Below are the code and all the weights of a small trained network. Each question names an input and a target symbol and asks about switching units off, where a switched-off unit gives its printed mean instead of its output.

import numpy as np


def w(rows, s, z=0):
    codes = np.array(rows[::2]) - 128.0
    scale = np.full(codes.shape[1], s)
    scale[-1] = z or s
    return codes * scale


def f(y):
    return y / 2 * (1 + np.tanh(0.7978845608 * (y + 0.044715 * y**3)))


def softmax(a):
    e = np.exp(a - a.max(-1, keepdims=True))
    return e / e.sum(-1, keepdims=True)


def log_softmax(a):
    a = a - a.max(-1, keepdims=True)
    return a - np.log(np.exp(a).sum(-1, keepdims=True))


def net(x, mask):
    ids = ['αβγδεζηθμξπστφψ'.index(c) for c in x.split()]
    T = len(ids)
    res = E[ids] + P[:T]
    r = res
    for j in range(3):
        rows = slice(4 * j, 4 * j + 4)
        q, k, v = (r @ M[0][rows].T for M in (Q, K, V))
        z = softmax(np.where(np.tri(T) > 0, q @ k.T / 4**0.5, -1e9)) @ v
        o = O[0][rows]
        res = res + np.where(mask[j], z, o[:, -1]) @ o[:, :-1]
    y = f(res @ A[0][:, :-1].T + A[0][:, -1])
    res = res + np.where(mask[3:19], y, B[0][:, -1]) @ B[0][:, :-1]
    return log_softmax(res[-1] @ U[:, :-1].T + U[:, -1])


Q, K, V, O, A, B = {}, {}, {}, {}, {}, {}
E = w([
[204,87,57,116,189,73,117,162,69,215,69],'α',
[131,242,17,190,161,140,175,88,61,166,125],'β',
[133,227,21,109,133,133,99,159,176,102,158],'γ',
[152,238,61,54,128,126,123,33,55,124,139],'δ',
[230,109,147,108,174,133,132,221,91,152,110],'ε',
[218,150,199,140,154,100,84,175,40,117,79],'ζ',
[192,43,119,110,168,175,95,114,36,125,87],'η',
[164,107,42,177,166,106,63,35,224,108,132],'θ',
[143,109,147,133,130,187,34,192,71,94,56],'μ',
[107,252,135,176,131,91,108,117,132,40,156],'ξ',
[91,83,146,64,183,97,137,169,107,96,78],'π',
[76,95,135,195,188,139,163,178,91,138,45],'σ',
[141,157,132,115,146,240,170,40,214,165,97],'τ',
[93,107,181,160,147,40,141,153,145,199,35],'φ',
[160,208,205,125,120,178,145,63,237,133,113],'ψ',
],0.014)
P = w([
[107,183,130,118,251,129,19,136,96,194,219],'0',
[115,168,122,117,227,127,48,139,109,179,192],'1',
[128,161,118,119,205,127,66,139,117,160,162],'2',
[137,156,114,118,190,127,91,130,129,140,140],'3',
[146,148,112,121,169,124,110,133,137,125,119],'4',
[153,137,107,121,149,120,129,133,145,111,100],'5',
[159,127,106,120,134,115,148,131,152,95,82],'6',
[166,117,100,117,114,113,166,130,160,82,66],'7',
[171,108,96,119,94,110,180,132,165,72,48],'8',
[187,106,84,117,84,106,199,130,168,55,36],'9',
[195,101,79,116,71,104,213,123,174,44,20],'10',
],0.014)
Q[0] = w([
[174,221,110,89,151,168,127,213,67,99,93],'H1',
[62,56,136,102,208,49,120,190,82,97,110],'H1',
[98,183,65,93,108,125,156,101,123,69,183],'H1',
[5,81,179,155,16,143,154,152,112,194,239],'H1',
[122,168,113,101,202,111,95,173,202,53,70],'H2',
[170,91,133,157,199,124,143,174,70,116,91],'H2',
[48,85,121,152,110,135,111,199,115,132,146],'H2',
[125,97,158,48,132,117,99,136,85,138,103],'H2',
[87,147,162,166,46,132,165,77,134,113,217],'H3',
[169,115,84,91,164,112,152,145,189,144,162],'H3',
[69,70,153,111,150,81,128,171,129,111,156],'H3',
[105,165,66,91,198,69,162,77,137,79,80],'H3',
],0.017)
K[0] = w([
[132,73,144,120,160,99,156,94,195,97,41],'H1',
[87,151,213,115,143,170,143,127,170,207,117],'H1',
[255,107,126,148,131,171,97,132,132,111,109],'H1',
[125,144,127,141,226,142,38,116,105,164,222],'H1',
[127,101,118,129,54,150,222,110,114,139,19],'H2',
[93,75,160,140,100,165,106,81,182,113,82],'H2',
[105,155,168,102,192,159,103,100,120,195,158],'H2',
[78,100,126,203,171,142,127,125,139,145,113],'H2',
[165,128,51,110,187,109,99,125,102,196,159],'H3',
[173,124,164,152,101,122,149,140,95,99,97],'H3',
[130,160,158,93,155,165,137,108,105,178,143],'H3',
[163,109,116,114,61,144,199,139,153,97,98],'H3',
],0.018)
V[0] = w([
[126,153,172,152,125,49,92,98,197,97,130],'H1',
[160,62,151,112,146,55,171,67,204,192,115],'H1',
[254,120,110,204,98,77,58,118,127,164,107],'H1',
[130,11,146,166,149,213,91,99,133,74,111],'H1',
[202,153,249,66,104,144,132,146,126,139,137],'H2',
[156,81,148,72,118,213,117,78,159,121,122],'H2',
[154,167,119,168,161,154,233,101,84,248,107],'H2',
[112,159,143,201,132,137,142,232,241,142,128],'H2',
[86,86,20,109,124,157,147,127,62,176,72],'H3',
[72,127,150,202,171,44,174,111,112,115,132],'H3',
[229,104,181,117,136,108,209,155,100,142,161],'H3',
[168,90,89,116,158,187,177,147,231,182,168],'H3',
],0.0095)
O[0] = w([
[83,151,97,84,143,155,142,142,106,158,111,126],'H1',
[44,158,139,101,188,159,55,135,125,144,171,147],'H1',
[97,122,167,126,57,160,128,164,81,223,165,120],'H1',
[193,134,136,85,173,108,149,146,107,125,234,21],'H1',
[179,166,40,60,121,111,87,178,106,153,130,30],'H2',
[89,164,86,130,162,93,150,178,97,152,172,14],'H2',
[111,92,111,122,79,111,76,171,136,2,140,6],'H2',
[153,122,139,54,103,132,113,43,44,98,120,72],'H2',
[130,156,224,116,126,115,73,145,192,106,137,196],'H3',
[127,137,88,88,101,210,118,155,160,102,134,68],'H3',
[150,109,109,206,167,171,41,107,115,153,136,56],'H3',
[89,173,133,165,125,101,94,106,46,113,140,77],'H3',
],0.01,0.002)
A[0] = w([
[120,81,147,108,154,163,95,145,33,144,92,70],'N1',
[100,163,79,101,113,160,93,54,102,100,152,50],'N2',
[133,148,164,174,108,112,86,48,90,135,136,169],'N3',
[139,171,145,139,110,117,105,96,171,79,247,52],'N4',
[140,83,142,100,118,100,141,117,179,73,115,90],'N5',
[140,117,93,105,56,159,159,63,180,95,195,65],'N6',
[65,160,155,98,65,140,166,79,126,132,138,97],'N7',
[160,99,117,136,95,66,188,137,151,158,138,79],'N8',
[144,48,154,119,79,89,77,174,79,163,120,30],'N9',
[156,87,165,126,123,149,101,216,174,140,129,6],'N10',
[115,33,160,99,122,80,141,169,82,102,168,100],'N11',
[121,195,78,98,138,143,156,120,157,144,169,132],'N12',
[84,82,185,102,92,143,175,166,99,166,125,118],'N13',
[135,162,115,157,100,180,102,57,179,133,187,164],'N14',
[152,58,92,122,20,202,166,156,131,140,145,95],'N15',
[68,193,148,146,99,93,87,101,135,117,185,63],'N16',
],0.011,0.012)
B[0] = w([
[126,87,132,103,70,121,201,108,186,99,163,217],'N1',
[92,150,161,215,178,137,120,165,143,166,75,171],'N2',
[125,130,92,98,147,104,154,210,136,116,169,255],'N3',
[138,49,56,171,135,150,216,149,168,169,156,151],'N4',
[181,136,134,198,103,133,127,140,44,143,138,240],'N5',
[143,188,125,101,178,231,134,162,126,147,109,148],'N6',
[105,62,90,127,148,152,137,102,94,133,163,223],'N7',
[87,173,181,89,110,172,116,133,103,157,98,177],'N8',
[135,184,84,152,161,250,168,92,124,93,90,184],'N9',
[22,141,138,112,159,95,150,27,59,115,93,145],'N10',
[114,182,100,177,68,140,105,138,135,164,129,149],'N11',
[137,100,169,181,143,119,94,88,118,106,156,248],'N12',
[190,167,160,128,116,86,106,119,171,110,184,178],'N13',
[101,169,138,88,90,110,121,116,102,85,143,223],'N14',
[152,89,103,155,135,66,48,101,142,184,133,194],'N15',
[163,83,170,54,147,191,108,103,160,126,60,165],'N16',
],0.011,0.0044)
U = w([
[81,159,137,109,134,183,90,117,114,102,102,22],'α',
[119,85,173,91,148,131,111,90,60,127,206,60],'β',
[97,170,132,184,63,100,157,168,234,138,83,75],'γ',
[155,218,110,142,123,82,128,2,191,54,179,79],'δ',
[163,148,90,125,111,212,160,152,153,97,165,30],'ε',
[151,93,101,141,110,173,145,31,149,150,82,7],'ζ',
[83,149,126,212,166,114,128,125,81,171,152,13],'η',
[146,86,159,187,107,104,175,157,189,164,209,75],'θ',
[147,195,188,103,96,135,171,126,120,171,124,112],'μ',
[149,91,132,132,81,45,82,118,140,184,157,133],'ξ',
[175,35,158,96,251,89,121,204,136,117,44,254],'π',
[157,51,190,181,79,113,112,128,61,82,110,127],'σ',
[116,185,95,71,103,68,69,225,76,101,181,182],'τ',
[118,58,164,43,51,149,102,143,201,91,117,248],'φ',
[105,81,93,79,88,35,242,106,73,109,110,216],'ψ',
],0.0054,0.0026)

Each question gives the input, a string of symbols that net reads in full, and the target symbol t.
The units are the heads (4 rows each of Q, K, V and O) and the neurons (one row each of A and B). Each row of codes is followed by its name. A weight is (code - 128) times the scale printed after its matrix; where a second scale follows, it is the last column's (O, A, B and U).
mask holds one flag per unit, heads first, then neurons. A switched-off unit (its flag False) gives its mean, the last column of its rows in O or B, instead of its output. The means were averaged over made-up inputs and are rounded, as every weight is.
A unit's drop is (log p(t) with every unit on - log p(t) with that unit switched off) / (log p(t) with every unit on - log p(t) with every unit switched off).
The circuit of an input: a set's keep is (log p(t) with only the set's units on - log p(t) with every unit switched off) / (log p(t) with every unit on - log p(t) with every unit switched off). Starting from the 12 units with the biggest drops (on a tie, the unit counted first), units are removed one at a time, each time the one whose removal leaves the highest keep (on an exact tie, the one counted first), for as long as the keep stays at least 0.8.
units of the circuit, in order: the units of the circuit, biggest drop first
most important unit: the unit with the biggest drop
k most important neurons: the k neurons with the biggest drops, biggest first
heads that matter: for each layer, one digit per head in row order, 1 if its drop is at least 0.15 and else 0, layers parted by /
input γ τ μ ε π π ε φ ζ, target φ: units of the circuit, in order => H1, N1, H2
input γ γ τ β μ γ, target μ: most important unit => H1
input π ζ γ η μ π ξ δ, target ζ: units of the circuit, in order => H3, H1, N15, N6
input π π π ξ ψ α ε π ψ ε, target ψ: heads that matter => 001
input η ξ π γ δ π π π β θ μ, target μ: heads that matter => 111
input ξ ε η, target ξ: units of the circuit, in order => H3, N15, H1
input π γ θ η θ, target θ: heads that matter => 110
input μ π π π π ε π η ε μ θ, target μ: units of the circuit, in order => N8, H1, H2
input γ τ γ π δ π θ γ ψ α, target ψ: units of the circuit, in order => N1, H3
input γ π γ η ζ, target η: heads that matter => 111
input γ ε δ ξ ψ ε ψ π δ, target δ: heads that matter => 110
input π ζ ψ η γ, target θ: units of the circuit, in order => H1, N4
input ε π π ε γ δ ξ θ ψ, target β: heads that matter => 100
input π ξ γ, target ζ: units of the circuit, in order => H3, H1, H2, N15
input π δ ε μ ζ ε ε ξ μ, target ξ: heads that matter => 101
input μ β π ζ β π θ δ, target β: 2 most important neurons => N7, N12
input θ α π γ γ τ π, target τ: heads that matter => 010
input ε π α γ γ α ξ β δ ζ, target ζ: units of the circuit, in order => N9, H1, H3, N15
input σ γ ε ε η, target η: heads that matter => 111
input γ η μ π γ δ, target ψ: heads that matter => 101
input γ θ ψ ξ, target η: units of the circuit, in order => H3, N2, H1, N12
input ε ε γ ψ π μ ε γ, target τ: units of the circuit, in order => H3, N3, H1, H2
input ξ ξ ξ τ γ ψ γ θ ε, target θ: units of the circuit, in order => H1, H2, N13
input μ ε θ β θ, target σ: units of the circuit, in order => H2, N5
input π γ ε θ α, target θ: units of the circuit, in order => H1, H2, N1, N13
input π ε θ φ ξ ξ θ σ τ, target ε: most important unit => N6
